Rows near named flat spaces through zero
z137_z176: [-10  -2  11  12  -9 -10 -20 -15 -19  30  -1  33 -24 -26  25 -15  23  31
   0  -4 -27  40  25  11 -11]
z628_z253: [  1 -23  34 -23  33  -4  25 -40  10 -13  14 -16  -2  11  32   1 -50  11
 -12  41   2   2   0   7  -8]
z971_z664: [-31  -8   1 -17   6   8 -40  12  30 -14  -2  28 -34  34  -9  -8  -3  39
  32  12  38  -1  13  -2  -5]
z137_z176: [ 10   9 -15   0  -4 -17  19   1   4  11  -2  39   3 -19  19   7 -12  37
  21  11 -16  21 -13  -5 -16]
z628_z253: [-36 -21  25  -8  48  30 -26  14 -22   8   9 -15 -17 -10 -13  -5  55 -41
 -11  -1 -63   8 -15  44   4]
z628_z253: [ -5  -7  28 -14  27  11   0  -8  13 -15   2 -12 -20  18   6  -8 -25  11
 -10  26  13  -9  11  14   0]
z971_z664: [-25  16  17  44 -39 -55   2 -55 -40  89   5 -22  50  -8  26   5  -5 -32
 -28 -55  10 -16  20  12 -12]
z742_z263: [-17   6  -1  -2 -25 -16   1 -16   1 -41  -9 -18 -16 -16   6  -6  19  12
 -30 -19  30  28  93 -37  26]
z742_z263: [-53  15  -6  10   3 -38  -5 -13   0  23   4  16  21   5  12  10  25   5
   0 -39   5  -1  21 -11  11]
z628_z253: [ 32  25 -28 -13  -8  39  -3  31  13 -24   4 -16 -29 -22 -34  -6   4  -2
  15  17   5  -2 -19 -20  -6]
z137_z176: [ 27 -11  12  -2 -19   3  -2 -31   0  11   8  -4 -11   2  17 -10 -40  16
   3  23  21   6  -2  -6 -19]
z137_z176: [ -3   8   5  20  10   6 -24   9  -2   5   3 -10   7  36 -14 -14  25 -21
 -20 -31  16 -35 -12   0  35]
z628_z253: [  5  23  50   6  43 -27  54 -22  14 -11  -9 -33  19  34  29  -3 -64  13
 -60  17  34 -44  33  20  25]
z137_z176: [-55  47 -15 -21  29   3   4  72  34 -34 -34  30 -44 -22 -31  11  25  50
  22  12  -2  11  56  21  -8]
z971_z664: [  6   1  20 -11  -8   4  -1  -2  15   4 -14   6 -30   3   5  -5 -52  38
  14  40  28   2  22  23 -35]
z742_z263: [ 12   1   6   2  16   4   8  10   1   2  -3  12  -1   4   4  -2  -7   8
   0  12 -14  -5 -19  15   0]
z628_z253: [ 18 -24  38   2  10   4   4 -10 -10   6 -11   9 -14   6  22 -11 -29  17
 -13  31 -12  10   9  39 -12]
z628_z253: [  9  26  33  10  24  -5  20  -4   8  -4  -8 -27  -3  23   7 -13 -33   8
 -43   8  28 -35  25  17  19]
z628_z253: [ 20  12   5  11  -9  14 -11   7  -6   8  -4  -6 -16  -3  -8 -15   1   2
  -9   0   6  -5   3   7   1]
z742_z263: [ -5 -16 -36 -26 -26  -8  30  11  11 -53  -9 -13  22 -22 -16  33   1 -18
  18   0   6  20  23 -36  -4]
z628_z253: [ -4  37 -11  25 -26  15 -48  18   0  18  -1 -11 -24  12 -32 -24  34  -4
  -7 -38  40 -24  17 -13  18]
z742_z263: [ -4 -28 -18 -12 -19   0 -11  -3   0 -26   0  22  -7 -12   5   4  22  10
  19  -1  -9  39  15 -25   0]
z137_z176: [-26   9   4  -9  17  10  -3  19   6 -24  -6 -26  -8   2 -22   3  20 -19
 -14  -8   5 -11  27   5  14]
z971_z664: [ 34  10   7   9 -22  -2  34   6 -18  16 -21 -12   5 -37   2   7 -30  -3
 -10  19 -17   8  11  28 -29]
z971_z664: [  9   2   7  19 -31 -11  -4   1 -17  33 -18   8   4 -10   2  -1 -10   4
   0  -6   2   3  14  24 -21]
z742_z263: [-25 -21 -13 -11 -15  -3 -24 -27  -4 -27  17   0 -13 -14   9  -5  43  -1
   0 -20   0  41  38 -47  18]
z971_z664: [ 21  27 -27  13 -68  27 -15  -7 -33  26  10 -89   6 -51 -52   1  23 -87
 -13 -36  13 -13   8 -23 -19]
z971_z664: [-24   1 -18 -16  -1  31 -51 -23  12 -17  44 -53 -15  20 -32 -14  37 -46
   2 -28  39 -21 -14 -58  26]
z137_z176: [-27   6  15  -1  13 -12   5 -20 -15   2   4  -6 -14 -34  20  -5  27   5
 -24  -7 -28  33  46   1   5]
z628_z253: [ -2  -5  24  15  13 -14  13 -16 -21  22  -1  -6  18  -2  19  -1   1 -14
 -27  -8 -24  -2   2  24   6]
z137_z176: [ 50 -70  25  15 -63  34 -55 -67 -53  30  25 -46 -11  -8   8 -30   7 -60
 -17  -5  -4  28  -8  -7 -14]
z137_z176: [ 40 -16 -21 -20 -20  22  26 -12   1 -38  15 -56  21 -13 -19  14 -21 -51
  -2  12   9  -7 -23 -38  -1]
z742_z263: [ 39  -4  17  -9   2  39  -6 -14  -3 -16  14 -48 -26  -3 -11 -20 -19 -22
 -21  25  11  -9  -6  -5   1]
z137_z176: [ 28  32  -5  12   4  -9  10 -12  16   6  11  11  -1  17  16 -15 -24  33
  -8   0  30 -19 -16 -28  17]
z742_z263: [ -2   2  -1   5   9  -5   1  17   0 -14 -13  29 -10  -4   8  -5  21  25
  -5  -3 -16  17  18   4  15]
z971_z664: [ 58  17 -17  18 -16 -11  45  14  -6 -12 -16  15  21 -18  12   2 -14  15
 -16   2 -12   5  -7 -12  14]
z971_z664: [ -2  -1   7 -14  26  -6  33  18   9 -17 -15  19   0 -10  10  13 -19  23
   4  29 -23  10   4  23 -10]
z742_z263: [-23   1   1  -3  15 -30  21 -18   6  18   8  12  29   9  21  17 -20   7
   9  -2  -1  -8 -16   0  -8]
z971_z664: [-31 -15   0   3 -34  30 -86 -20 -10  28  25 -37 -27  20 -34 -21  38 -44
  14 -33  39 -12   2 -15  -5]
z742_z263: [ -5   1 -13  15 -20  29 -58  32 -16 -33 -12  19 -55 -20 -22 -33  96  10
 -17 -35 -15  45  61 -19  41]
[-31  -7  56  10  34 -25   1 -45  -2  25   9 -24  14  45  31 -10 -31  -5
 -42  -5  25 -33  20  26  16] : z137_z176
[ 18  -8  -3   2  -3  24 -19  18  -5  -7  -3   8 -20  -4 -12 -11  19  -1
   5   5 -14   9 -10   6   2] : z742_z263
[ 31  32 -22  25 -25  -1  12  25 -13  12 -13  -1  12 -20 -16  -1  15  -9
 -10 -22  -6  -8  -5  -4   8] : z628_z253
[ 20 -25  28 -23  66  13  21 -49   5  -3  45  -3  -1  11  44 -11 -29   6
 -10  44 -38   4 -66  -7   7] : z742_z263
[ -7 -13  17  11 -10  11 -54 -32 -15  18  18   9 -39   3  15 -35  33  15
 -10 -14   4  26  22 -12  12] : z742_z263
[ 22 -26  25   8   5   6 -26 -15  -8   4  -1  51 -39   5  36 -31   3  54
  -2  21 -17  39   9  12   3] : z742_z263
[ 31  27 -27  19 -27 -19  28  14   1  -6 -14  13  22 -10   1   6  -3  13
  -6 -18  10  -3   5 -24  14] : z971_z664
[ 51  28  -3   0  -7  39   0  28   7 -15  -8 -18 -37 -14 -25 -19 -16   9
  -6  26  11  -9  -6   3  -5] : z628_z253
[-12  17   6 -20  48  31   6  -9   1 -11  33 -56 -11 -16 -15  -3  18 -43
 -20   7 -24 -15 -26  -9  11] : z628_z253
[ 34  10  -1  24  -5 -16   7 -40 -12  25  24   7  18   5  33 -17  -3   8
 -22 -17   0  -2 -27 -32  23] : z137_z176
[ 49  23 -20  11 -11  -4  34 -12   0 -17  11 -19  21  -9   7  -3 -10  -7
 -25  -9  10 -10 -14 -45  28] : z971_z664
[-15   4  10 -37  35  34 -16 -13  30 -32  28 -37 -39  14 -13 -11 -17   1
   5  32  29 -13  -4 -20   0] : z628_z253
[ 23  -7 -34  10 -33  33 -35  44 -10 -18 -11   8 -13  -8 -40  -8  55 -22
  15 -23 -10   9 -12 -12  13] : z971_z664
[ 51 -15 -21  27 -30   1 -16  -5 -12  32  10  31  27  24   6  -9  -1  -5
  19 -17   0 -13 -74 -15   5] : z137_z176
[ -1  -7  12  -2   7   5  -6   8  15  -1  -5 -12  10  44 -13   3 -30 -11
   3   7  35 -41 -18  16   1] : z137_z176
[-70   8 -17 -20  29 -19 -18  17  40 -25   3  34  -4  35  -6  12  20  33
  30 -15  30  -8  14 -22  17] : z971_z664
[ 30   4  25  13 -36   3   1 -32 -21  41  -2 -34  -8 -18   7 -11 -45 -10
 -14  15  18  -4  14  20 -35] : z971_z664
[ 77   0 -46  23 -53 -11   5 -21 -18  39  16  72   6 -41  37 -11  -2  49
  38   3 -34  51 -63 -43 -20] : z137_z176
[ 29 -20 -40  21 -57 -19   7  15 -31  26 -18  51  32 -41   6  18  27  -1
  33 -21 -47  43 -23  -2 -23] : z628_z253

Rows near named flat spaces through zero
z887z998: [  8 -14 -10 -26  38 -10  52   2  17  17  50 -12 -11  12 -44  44  72  27
  10  22  50  26 -51 -29 -36]
z887z998: [ 19  -6   8   5  15 -21  11  14  -6   1 -12   1  24   2  25  13  18  21
  20  18  10   2 -27 -25  -4]
z957z521: [-33  20  27   5  -3  26  15  46 -19 -46  59 -28 -12 -19 -12  11  28 -48
 -25 -14  18 -48  -6  23   4]
z65z284: [-25 -29  -3 -16 -23 -22  25 -30 -21 -13 -10 -14 -17 -28 -15   3  -3  14
  -3  29 -21  26  -7  23  15]
z114z868: [-16   7  -2  -4 -12  15  -6   8  -1  -9  19  -7  -2  -8  -5  -9 -12   1
  -5   3   4 -11   6   3  16]
z957z521: [  -6   73   37   22  -45 -102   26   13   68   37   -1    0  -19   14
   -2  -44   21   41   34   22   -2   -5  -36    0  -11]
z472z90: [ -2   8  -9 -25   6   1  -1  -2   0  -2  12 -11  17  -3  -9  -8 -18   9
  -4 -12   9  26  -8 -25  11]
z887z998: [ 27  19  30  16  -7  26   0  46  -8  13  13  14  14   7  21   5   9   9
   4  -3   3 -37  -3 -17   2]
z957z521: [-18  10  -6  26 -24  63 -35  40  20  20  16 -16  -6   3  18 -26 -15  15
   5   8  34 -41  15 -35  33]
z128z279: [-33 -18 -46 -22  28  27 -38 -44   1 -12   5   2  -6  13 -26 -13 -38 -28
  -7 -20   2  28  48  17   2]
z114z868: [-25  38  50 -12  -1  -2  34  32  -2 -44  21 -53  23 -11   6 -18  19 -42
 -11 -24   9  -9 -12   1   0]
z114z868: [ -2  17  -5  -4 -49  33  -6   9  -1   0  42  12 -30 -26 -30  -2 -26   5
 -38  -5 -16 -32   9  27  25]
z957z521: [-17 -15  13   7 -50  62  11  21   1  19  15 -19 -14 -17   5 -13   1  50
   9  52   8 -31   9 -10  37]
z65z284: [-10   1   0  -2  14  50 -32  32 -10  14   7 -11  26  17  22 -21 -24   7
  16 -13  27   2  18 -55  25]
z472z90: [ 42  22  17  11 -22  51  -3   4  36  36  -8  24  14  22  14 -17 -11  33
  10  11 -14 -35  33   5  -6]
z887z998: [-60  -7 -31  -4  -4  -8 -30 -27  14  11  28  16 -27  18 -24 -29 -23  32
  38  48   7   1  41  28  17]
z957z521: [-10 -10  25 -22  19   0  35   2 -50 -56  30  -6   3 -20 -19  33  23 -49
 -26 -15 -20  -6  -1  48 -14]
z472z90: [  3   5   0 -24   0  41  -5  19 -15   0  13 -25  18 -10  -5  -6 -22  -9
 -24 -39  15  24  -7 -49  22]
z65z284: [-17  10  14 -39  19   3  32  -3   3 -12  24 -32  27   6 -15 -10  10  10
  13   4  17  33  -7 -20  -2]
z887z998: [ -6 -14 -14   4  -6 -23 -36 -14 -27   3 -24  35  12   2  23 -15 -47  28
  26  24 -28   6  24   9  25]
z472z90: [ -3  -7 -31  29  -7 -28 -18  18   6  18  32  34 -38  -3 -11  25  20  29
  10  35  22 -32 -26   3   2]
z128z279: [ 12   8  44   2 -19  27   4  58 -51   8  30  22  16  -4  19   5  -5  27
  10  10 -12 -32   1 -16  26]
z887z998: [-62 -17 -24 -35  38  -4 -13 -48 -14 -30   6 -22 -12  12 -38 -16 -20 -56
  -6 -32  -1  54  41  27  -7]
z65z284: [-11  16  19 -17  18 -26  25  -4   5 -10   6 -19   6  10 -13  -5  19 -21
   3 -18   4  26  -9  -1 -19]
z957z521: [  6  -1 -17 -21  -4 -35  -6 -38 -10 -12  -3  34  12  -6  -8  -3 -38  25
   8  21 -36  15  14  36   7]
z887z998: [ 18   7 -13 -20 -11   5   0 -16   3   6  13  18   1  -6 -21   3 -23  16
 -15  -6 -14  10   3   6   4]
z472z90: [ -5  14  18  -4  -1  -1  26   6   1 -12  55  25 -16   6 -27  18  31   8
   8  32  -7 -41  11  56 -19]
z128z279: [ -7 -12  15  15   3  41   8  18 -21 -57  22  -1  21 -18  29  19  16  -9
   6  48  -5 -74  20  54   5]
z65z284: [ 34  16 -14  30  10 -47 -29  -6  21   2 -37  33  14  11  33   0 -12  -2
  10  -4 -11 -17  -6   8 -15]
z114z868: [-10  25  -5  -8 -13 -18  -5   9  12 -18  16 -13  21 -14  10 -19 -22  22
   7  16  10  -5 -16 -12  24]
z128z279: [-21 -32  -5   0 -14 -17  26 -20   2 -18 -33 -42   7 -27  20  -2  13  25
  15  50   8  16 -25  -8  16]
z128z279: [ 20  24  -9 -20 -22  52  11  -7  36 -24  23 -22  25 -22  -5  -8 -20  10
 -28   4   5 -26   3   9  12]
z957z521: [ 13  12  10 -25   7 -39  17 -22 -15 -25   4  22  23  -4  -6   4 -14   4
   3   6 -34  11   3  37  -9]
z65z284: [-12 -17  -2  12 -32 -26   9 -27  -4 -13 -29  -5 -25 -26   0   0  -3  -5
 -11  17 -29  -2  -1  40   6]
z957z521: [  2 -33 -38   0  -3 -13 -12 -37   4  21 -26  13 -21  -3 -10   7 -11  22
   2  15  -5  28  -1  -2   2]
z114z868: [ -1  20  32  10  12 -48  17   8   6 -11 -30 -18  18   9  25 -13  20 -21
  16 -12  -3  10 -15  -5 -17]
z472z90: [-15  16   0 -63  36   3  18 -12  -5 -35  37 -21  69   6  -4 -18 -25  31
  28  20  16  37   3 -22  13]
z472z90: [  9  50  15 -13 -22  15  -3  13  41  20  10 -12  30  13   7 -45 -29  33
  12  -4   8   0   7 -32  16]
z65z284: [ 23  40  16  31  10 -20 -14  39  22  22   6  16 -11  24   6   2  22 -30
  -7 -46  15 -22 -15 -18 -25]
z65z284: [-19  -3   2  28  24 -26 -39  22 -23  13 -28   3 -13  20  19  -9  -4 -45
   6 -48   8  17   4 -30  -2]
z957z521: [-31  23 -14   3  -8 -31  19  30  36   1  64 -28 -33 -11 -34   9  46  17
  -1  21  58 -13 -57 -23   1]
z887z998: [-38  41  -6   2   7 -31 -24   4  42 -18  13 -10  44  19  34 -53 -27  43
  63  56  25 -20  14  -5  21]
z128z279: [ 11 -29 -27 -12  24  -4 -21 -17  -6  58 -29  17  -2  28  -6  -1 -14  31
  21 -13  12  64  -1 -61   0]
z128z279: [-49 -36  -6 -19 -16  34   1 -27 -13  -5 -21 -41  -1 -13   1 -28 -23  13
  11  26  -1  31  27  -7  32]
z128z279: [  4 -25 -26  -4  14 -19  -1 -25  10  16 -29  -7   3   3   3   4   2  21
  13  12  13  37 -17 -28  -3]
z472z90: [-45 -28  -9 -19  30 -22   3  -4 -30 -11  -2 -33   1  -1  -7  -1   8 -12
  13  -5  24  53 -15 -34   9]
z957z521: [ -8   2  -8 -12  37 -11 -22   2  -9  16   2  11  14  30  -2  -9 -12  -4
  20 -23  13  34  11 -32  -5]
z472z90: [ 24   0  33   6 -14  71  16  18 -14   4  13   9 -10   1  -7  15  15 -25
 -28 -20 -20 -39  30  28 -12]
z957z521: [-16  25  16  -5 -12 -41   8   8  19  36  10   4  -4  20  -7 -28   2  45
  38  22   7  20  -9 -22   5]
z65z284: [-14 -16  -9 -20  12  15   5 -10 -10 -10  10 -12  11  -2  -6   1  -4   9
   7  14   9  16   4  -7   8]
z887z998: [-35 -39  11  25  25   2  -7   5 -23   5 -28  -9  -7  21  27  -1  27  -8
  40  27  12   0  20  -3  -6]
z887z998: [-11 -12 -14 -25  46 -38  23 -16   4 -14   9 -18  19   9 -10  14  28   9
  23  16  29  41 -29 -21 -18]
z114z868: [ 32  14 -24  25 -17 -24  -7  -2  41  -1 -19   0  -3 -17  15   8   3   8
 -16   3  10 -22 -36  -5  -4]
z114z868: [ 13 -19 -38  -3   7  23   2 -11  29 -21 -10 -35  27 -23  20  11   3  23
  -4  30  37  -3 -31 -31  11]
z128z279: [-32   7  -6  -5 -22 -23   3 -33  22 -36 -35 -46   8 -25  11 -35 -25 -18
  -8   3 -11  16   3  18  16]
z887z998: [ 10   5   4   7   0 -18  11   7  11  -6 -11 -13  11  -7  15   3  14   4
   3   7   9  -3 -25 -12  -3]
z65z284: [-12 -32 -42 -41  55  24   9 -38   2 -39  28 -12  35   3 -14  21   5  15
  17  38  29  18   7   7  -9]
z114z868: [  2  -4  10  -9  45  28  15  14  -6 -18  16 -22  13  14  -6  21  35 -44
 -11 -32  26   4  -3 -12 -28]
z114z868: [-21   5  14   5 -38   1   4   4   0   9   4  -4 -19  -9  -4 -19  -9  17
   4  19 -13 -10   9  13  20]
z128z279: [ 24   1 -64  -4  21 -41 -12 -74  76 -32 -65 -31  35 -11  20 -12 -22  -7
  -8   1  12  30 -20   1 -18]
z472z90: [-23   8  21  -9   3  35  -8  30  -7   2 -12 -50  33   4  27 -35 -17  -4
  10 -21  26  22   2 -65  28]
z472z90: [-32 -59 -14  21  35 -31  -4 -24 -17  16 -42   3 -18  23  16  11  34  10
  50  44  11  26   7  -1 -16]
z114z868: [ 14 -12  27 -18 -32  10  43 -18 -15 -13 -23 -20   7 -29  -1   4   0   6
 -20   7 -34  12  -6  18   6]
z128z279: [-34 -34  -8  -7  36  18 -43   7 -64  29  19  43 -23  36 -20   4 -19 -13
  21 -21  -5  28  48  -8   6]
z65z284: [-46 -18  -7  11  40  -7 -41  27 -35   7 -14 -20  -3  20  15 -13  -5 -39
  15 -41  33  36   3 -57  12]
z114z868: [ -1 -16 -21  18  16  -1 -10   5  24  39   3  10 -19  24  -2   9  29  30
  29  27  35  -1 -10 -28 -12]
[ 20  -4  18 -17  32  32  12 -12  13  -2 -30 -11  68  28  41 -18  -4  31
  46  31   4   8  26 -19  -8] : z887z998
[ 13   4   1 -14  11  11  23 -10  10  -8  26   7  -4   3 -25  20  22  -6
 -11   1   0  -8   1  25 -23] : z65z284
[-40 -42 -15 -12  24  33   1  -7 -33 -12  24 -15 -29  -2 -31  22  18 -33
 -13  -8  16  16  13   8  -2] : z65z284
[ 33  30  34  32 -27 -22 -11  18   0  30 -29  34 -18  12  12  -9  -7 -23
 -14 -42 -39 -19  10  15 -13] : z65z284
[-14   8  -3   5  -4  23 -11  45  -4  12  46  -4  -5   0  -2   2   7  22
   8  12  36 -21 -16 -37  21] : z472z90
[-48   4  17   0 -22 -32   3   1 -26 -39  -3 -25  -5 -26   7 -20 -15 -22
  -2   6 -18   0   2  26  25] : z128z279
[  1 -13  36  18  -5  74   8  37 -16   3 -11 -31   2   1  23   1  22 -29
 -11 -18  10 -26  15 -19   3] : z957z521
[  6  22  23 -11 -16  16  34  27   9   8  47 -10 -15  -6 -30  11  30   6
 -17  -6  13 -14 -22  -5  -6] : z114z868
[ -1  23  -2  10   1 -11 -14  14  10  -8  12   4  -2   1   1  -4  -3 -18
  -8 -18   6 -16  -4   3  -2] : z114z868
[-54  13  28  24  -7 -15 -11  21   2   5  -4 -17 -16  19  14 -37   8 -15
  32   8   7 -11  23   4   7] : z114z868
[-40 -11   1 -22  17 -19  12  -2 -19  -1  16 -25 -13   2 -26  -2  12 -12
   4 -12  17  45 -11 -20   2] : z472z90
[  8  40  32   4 -51 -52  34  -9  37  -6 -30 -23  10 -21  16 -32  -4  22
   2  18 -26  -3 -24  15   6] : z65z284
[ 41   8  -6  23 -68  37  16   0  58  16 -19 -13   5 -32  27  -8  -3  67
  -6  59   1 -53 -21  -2  23] : z957z521
[ 19 -25 -54  -3 -19  -1 -10 -34  33  28 -14  10  -7 -12  -5   6 -17  66
   7  46  11  13 -19 -19  15] : z957z521
[-11  -5 -19 -30   1  34  26 -29  29  16  45 -10 -37   6 -66  12  22   0
 -21  -4  15  18   8  16 -20] : z887z998
[ 19  -3 -30   8  14 -10 -11 -10  20 -10   2  16  10  -1   8  16   3  14
   5  22  11 -18 -11   8  -8] : z65z284
[  6 -33   2 -18 -32   8  23   6 -52  35  39  34 -48 -20 -49  38   9  37
 -20  13 -21  15 -15   4  14] : z65z284
[ 14  25  15  -3 -23 -32  11 -11  15  -1  -8  15  13  -3   7 -16 -15  25
  10  19 -28  -7   1  24   1] : z957z521
[ 31 -10  19  56 -43 -21  -9  38 -23  11 -45  14 -21 -29  43  18   9  -4
 -18  -3 -21 -39 -33  -6  14] : z887z998
[ 20 -29   7  39 -32 -17  -8  23 -55   9 -31  19 -55 -35   0  40  10 -48
 -56 -49 -32 -10 -28   8   4] : z887z998
[ -5 -13 -60  14  43   1 -42 -10  33 -31  -9 -11  40   3  39   1 -11  14
  27  37  49 -18  -9 -23   7] : z65z284
[ -4 -29 -32  19 -38 -45  -6 -35   2   6 -39   6 -42 -32  -6   9 -10   9
 -18  16 -23  12 -21  21  12] : z887z998
[-18  50  30  -3 -21  -9  18  23  29   2  48  -2  -4  10 -16 -24  11  17
  15  17   5 -30   4  18   0] : z472z90
[  5   7  -8  -9  -8  16   6  -3   9 -31  14 -12  18 -20   4   2 -10   4
 -12  14   2 -20  -4  14  10] : z128z279
[ -5 -13 -16  -1 -22  10   7 -12   1  17  20   7 -54 -13 -46  19  11 -10
 -34 -13  -5   3  -4  20  -5] : z887z998
[ 16  13  -3  -3   7 -12 -28   7 -14   1 -14  20  29   6  21 -12 -38   3
   5 -20 -12  10   6 -19  13] : z128z279
